Below is a small trained network, with its code and all its weights. Each question gives an input and a class and asks what happens when units are switched off, that is, made to give their printed mean instead of their output.

import numpy as np


def w(rows, s, z=0):
    codes = np.array(rows[::2]) - 128.0
    scale = np.full(codes.shape[1], s)
    scale[-1] = z or s
    return codes * scale


def norm(h):
    return h / np.sqrt((h * h).mean(-1, keepdims=True) + 1e-5)


def f(y):
    return y / 2 * (1 + np.tanh(0.7978845608 * (y + 0.044715 * y**3)))


def log_softmax(a):
    a = a - a.max(-1, keepdims=True)
    return a - np.log(np.exp(a).sum(-1, keepdims=True))


def net(x, mask):
    res = np.array(x, float).reshape(1, 5) / 4 @ E
    u = 0
    for l in range(4):
        y = f(norm(res) @ A[l][:, :-1].T + A[l][:, -1])
        res = res + np.where(mask[u : u + 6], y, B[l][:, -1]) @ B[l][:, :-1]
        u += 6
    return log_softmax(norm(res)[-1] @ U[:, :-1].T + U[:, -1])


A, B = {}, {}
E = w([
[89,26,37,153,117,53],'x0',
[180,3,216,123,120,167],'x1',
[147,100,73,206,81,207],'x2',
[175,183,116,187,132,43],'x3',
[212,53,44,87,170,190],'x4',
],0.0058)
A[0] = w([
[98,10,176,74,135,48,138],'0.n1',
[56,142,183,145,129,144,61],'0.n2',
[165,184,217,123,132,90,111],'0.n3',
[87,69,113,85,142,165,2],'0.n4',
[183,52,96,168,169,172,111],'0.n5',
[182,137,116,216,116,88,102],'0.n6',
],0.012,0.0026)
B[0] = w([
[71,161,123,254,148,195,255],'0.n1',
[118,58,88,74,121,118,171],'0.n2',
[112,166,222,134,186,119,212],'0.n3',
[111,193,226,172,120,157,168],'0.n4',
[203,87,130,136,72,63,226],'0.n5',
[111,94,147,203,122,133,184],'0.n6',
],0.012,0.0068)
A[1] = w([
[197,55,105,146,35,185,159],'1.n1',
[251,89,128,172,95,221,198],'1.n2',
[159,237,180,42,95,152,32],'1.n3',
[175,102,78,138,176,46,129],'1.n4',
[169,133,75,154,148,155,247],'1.n5',
[214,99,143,100,73,117,13],'1.n6',
],0.012,0.0012)
B[1] = w([
[179,134,184,71,38,165,227],'1.n1',
[202,178,133,94,42,41,254],'1.n2',
[63,106,84,102,250,25,184],'1.n3',
[197,46,98,153,170,208,153],'1.n4',
[112,108,88,126,133,123,156],'1.n5',
[90,184,166,90,143,162,168],'1.n6',
],0.013,0.0088)
A[2] = w([
[111,153,198,125,182,95,172],'2.n1',
[190,98,201,113,22,132,139],'2.n2',
[194,190,206,6,175,90,15],'2.n3',
[64,165,117,9,197,190,209],'2.n4',
[40,107,48,132,81,142,53],'2.n5',
[68,106,237,95,81,199,252],'2.n6',
],0.011,0.0018)
B[2] = w([
[134,101,178,169,175,164,195],'2.n1',
[190,192,95,47,101,89,255],'2.n2',
[45,123,2,158,138,34,214],'2.n3',
[158,169,164,78,114,15,177],'2.n4',
[197,151,78,122,99,143,153],'2.n5',
[78,177,100,192,101,212,186],'2.n6',
],0.012,0.0096)
A[3] = w([
[120,39,46,56,120,107,27],'3.n1',
[16,79,61,254,107,132,222],'3.n2',
[217,156,65,209,108,55,248],'3.n3',
[105,145,63,44,39,67,208],'3.n4',
[76,153,238,153,141,147,23],'3.n5',
[62,147,6,159,182,130,206],'3.n6',
],0.0091,0.0017)
B[3] = w([
[149,50,176,181,77,154,139],'3.n1',
[188,184,126,45,96,158,214],'3.n2',
[166,123,235,16,109,135,254],'3.n3',
[221,181,201,153,91,126,245],'3.n4',
[106,65,194,212,115,254,165],'3.n5',
[155,115,195,113,70,41,189],'3.n6',
],0.0094,0.0084)
U = w([
[215,165,138,64,22,85,189],'0',
[32,124,107,98,220,18,193],'1',
[160,1,72,97,158,145,2],'2',
[50,137,10,110,89,165,35],'3',
[64,142,175,193,142,177,201],'4',
],0.012,0.0043)

Each question gives the input, the list of numbers given to net, and the class t.
The units are the neurons (one row each of A and B). Each row of codes is followed by its name. A weight is (code - 128) times the scale printed after its matrix; where a second scale follows, it is the last column's (A, B and U).
mask holds one flag per neuron, layer by layer. A switched-off neuron (its flag False) gives its mean, the last column of its row in B, instead of its output. The means were averaged over made-up inputs and are rounded, as every weight is.
A unit's drop is (log p(t) with every unit on - log p(t) with that unit switched off) / (log p(t) with every unit on - log p(t) with every unit switched off).
The circuit of an input: a set's keep is (log p(t) with only the set's units on - log p(t) with every unit switched off) / (log p(t) with every unit on - log p(t) with every unit switched off). Starting from the 12 units with the biggest drops (on a tie, the unit counted first), units are removed one at a time, each time the one whose removal leaves the highest keep (on an exact tie, the one counted first), for as long as the keep stays at least 0.8.
circuit, biggest first: the units of the circuit, biggest drop first
unit that matters most: the unit with the biggest drop
top k neurons: the k neurons with the biggest drops, biggest first
drop of u: that unit's drop, to one decimal
input [-6,8,-8,3,-7], class 4: circuit, biggest first : [1.n2 2.n6]
input [4,-8,1,3,7], class 2: top 2 neurons : [1.n4 0.n1]
input [-3,1,5,-3,-6], class 4: circuit, biggest first : [1.n2 0.n5]
input [2,-3,3,5,-7], class 4: circuit, biggest first : [1.n2 2.n2]
input [-7,6,-8,2,-4], class 1: circuit, biggest first : [1.n3 2.n3]
input [-4,2,3,-7,-6], class 4: circuit, biggest first : [1.n2 0.n5 1.n1]
input [-8,7,-8,-5,-1], class 4: top 3 neurons : [1.n2 0.n1 3.n5]
input [-8,2,6,7,-3], class 4: unit that matters most : 0.n3
input [-8,7,-2,-4,-7], class 1: top 3 neurons : [1.n3 0.n1 0.n6]
input [-7,8,-8,8,-3], class 1: top 2 neurons : [1.n3 2.n3]
input [-3,1,-5,-7,-7], class 4: drop of 3.n5 : 0.3
input [-7,-3,0,-5,2], class 1: drop of 0.n5 : 0.0
input [5,-6,-1,3,6], class 2: drop of 1.n2 : 0.1
